Below are the code and all the weights of a small trained network. Each question names an input and a class and asks about switching units off, where a switched-off unit gives its printed mean instead of its output.

import numpy as np


def w(rows, s, z=0):
    codes = np.array(rows[::2]) - 128.0
    scale = np.full(codes.shape[1], s)
    scale[-1] = z or s
    return codes * scale


def f(y):
    return np.maximum(y, 0)


def log_softmax(a):
    a = a - a.max(-1, keepdims=True)
    return a - np.log(np.exp(a).sum(-1, keepdims=True))


def net(x, mask):
    res = np.array(x, float).reshape(1, 7) / 4 @ E
    y = f(res @ A[0][:, :-1].T + A[0][:, -1])
    res = res + np.where(mask, y, B[0][:, -1]) @ B[0][:, :-1]
    return log_softmax(res[-1] @ U[:, :-1].T + U[:, -1])


A, B = {}, {}
E = w([
[139,203,76,206,70,178,38],'x0',
[181,99,170,194,192,254,213],'x1',
[147,153,117,140,109,125,131],'x2',
[146,122,58,139,146,116,117],'x3',
[94,98,194,125,98,117,157],'x4',
[120,115,130,128,127,137,134],'x5',
[107,116,160,161,82,125,156],'x6',
],0.0092)
A[0] = w([
[158,133,48,176,63,176,52,211],'N0',
[1,211,81,41,98,47,102,5],'N1',
[159,164,62,167,84,146,126,214],'N2',
[215,112,80,119,116,89,143,245],'N3',
[239,160,132,14,189,85,215,92],'N4',
[183,136,241,210,246,241,120,124],'N5',
[155,70,104,20,139,92,184,143],'N6',
[49,7,151,111,202,96,168,15],'N7',
],0.0065,0.0029)
B[0] = w([
[79,154,195,45,86,156,119,248],'N0',
[161,195,100,177,171,49,153,248],'N1',
[122,126,127,59,159,74,86,209],'N2',
[189,61,204,140,95,161,95,186],'N3',
[62,158,137,132,146,164,85,195],'N4',
[127,162,62,89,134,2,121,253],'N5',
[79,156,138,48,133,187,105,205],'N6',
[81,135,111,192,92,102,85,197],'N7',
],0.0091,0.008)
U = w([
[172,51,174,62,68,70,127,254],'0',
[150,205,57,255,202,3,169,2],'1',
[20,197,125,100,59,204,136,11],'2',
[167,116,250,174,162,101,84,181],'3',
[90,207,121,168,112,189,156,162],'4',
[159,102,168,116,96,111,148,121],'5',
],0.0051,0.0028)

Each question gives the input, the list of numbers given to net, and the class t.
The units are the neurons (one row each of A and B). Each row of codes is followed by its name. A weight is (code - 128) times the scale printed after its matrix; where a second scale follows, it is the last column's (A, B and U).
mask holds one flag per neuron, in row order. A switched-off neuron (its flag False) gives its mean, the last column of its row in B, instead of its output. The means were averaged over made-up inputs and are rounded, as every weight is.
A unit's drop is (log p(t) with every unit on - log p(t) with that unit switched off) / (log p(t) with every unit on - log p(t) with every unit switched off).
The circuit of an input: a set's keep is (log p(t) with only the set's units on - log p(t) with every unit switched off) / (log p(t) with every unit on - log p(t) with every unit switched off). Starting from all 8 units, units are removed one at a time, each time the one whose removal leaves the highest keep (on an exact tie, the one counted first), for as long as the keep stays at least 0.8.
units of the circuit, in order: the units of the circuit, biggest drop first
most important unit: the unit with the biggest drop
k most important neurons: the k neurons with the biggest drops, biggest first
drop when u is switched off: that unit's drop, to one decimal
input [-5,8,-3,-1,-2,3,8], class 1: units of the circuit, in order => (N5)
input [0,4,1,-1,0,4,1], class 1: 3 most important neurons => (N0 N5 N6)
input [3,-4,-4,7,-7,7,-7], class 0: 3 most important neurons => (N0 N3 N2)
input [-8,-2,8,-2,1,-6,-8], class 2: units of the circuit, in order => (N4 N6)
input [-8,0,3,7,1,-3,1], class 2: 2 most important neurons => (N6 N4)
input [4,-3,8,2,-8,-8,4], class 3: units of the circuit, in order => (N3 N5)
input [-6,4,-3,-1,-1,4,3], class 2: units of the circuit, in order => (N6 N4)
input [3,8,2,-5,7,-5,4], class 1: 2 most important neurons => (N5 N0)
input [-4,-5,4,3,4,-6,-8], class 4: 4 most important neurons => (N6 N5 N4 N2)
input [5,1,-5,8,-2,0,0], class 0: 2 most important neurons => (N2 N4)
input [-1,-6,0,-1,-2,2,4], class 1: 2 most important neurons => (N1 N0)
input [2,-4,1,-3,8,-4,3], class 1: 2 most important neurons => (N0 N1)
input [-8,-8,-8,4,-6,-7,6], class 1: 2 most important neurons => (N1 N0)
input [5,1,-2,7,-6,-6,-2], class 0: units of the circuit, in order => (N2 N3 N0)
input [-8,1,-3,0,1,-4,5], class 2: units of the circuit, in order => (N6 N4 N7)
input [-2,3,5,5,-8,1,-5], class 0: units of the circuit, in order => (N3 N1)
input [5,7,-3,7,-8,-2,-5], class 0: 2 most important neurons => (N0 N1)
input [6,-4,-7,8,-8,1,-5], class 0: most important neuron => (N0)
input [-6,0,1,-1,7,4,8], class 4: drop when N6 is switched off => 0.1
input [7,-3,-6,7,-6,-4,-1], class 0: drop when N6 is switched off => 0.1
input [-8,0,-8,3,6,-3,-1], class 2: most important unit => N6
input [-7,-8,2,6,8,0,6], class 1: drop when N6 is switched off => -0.2
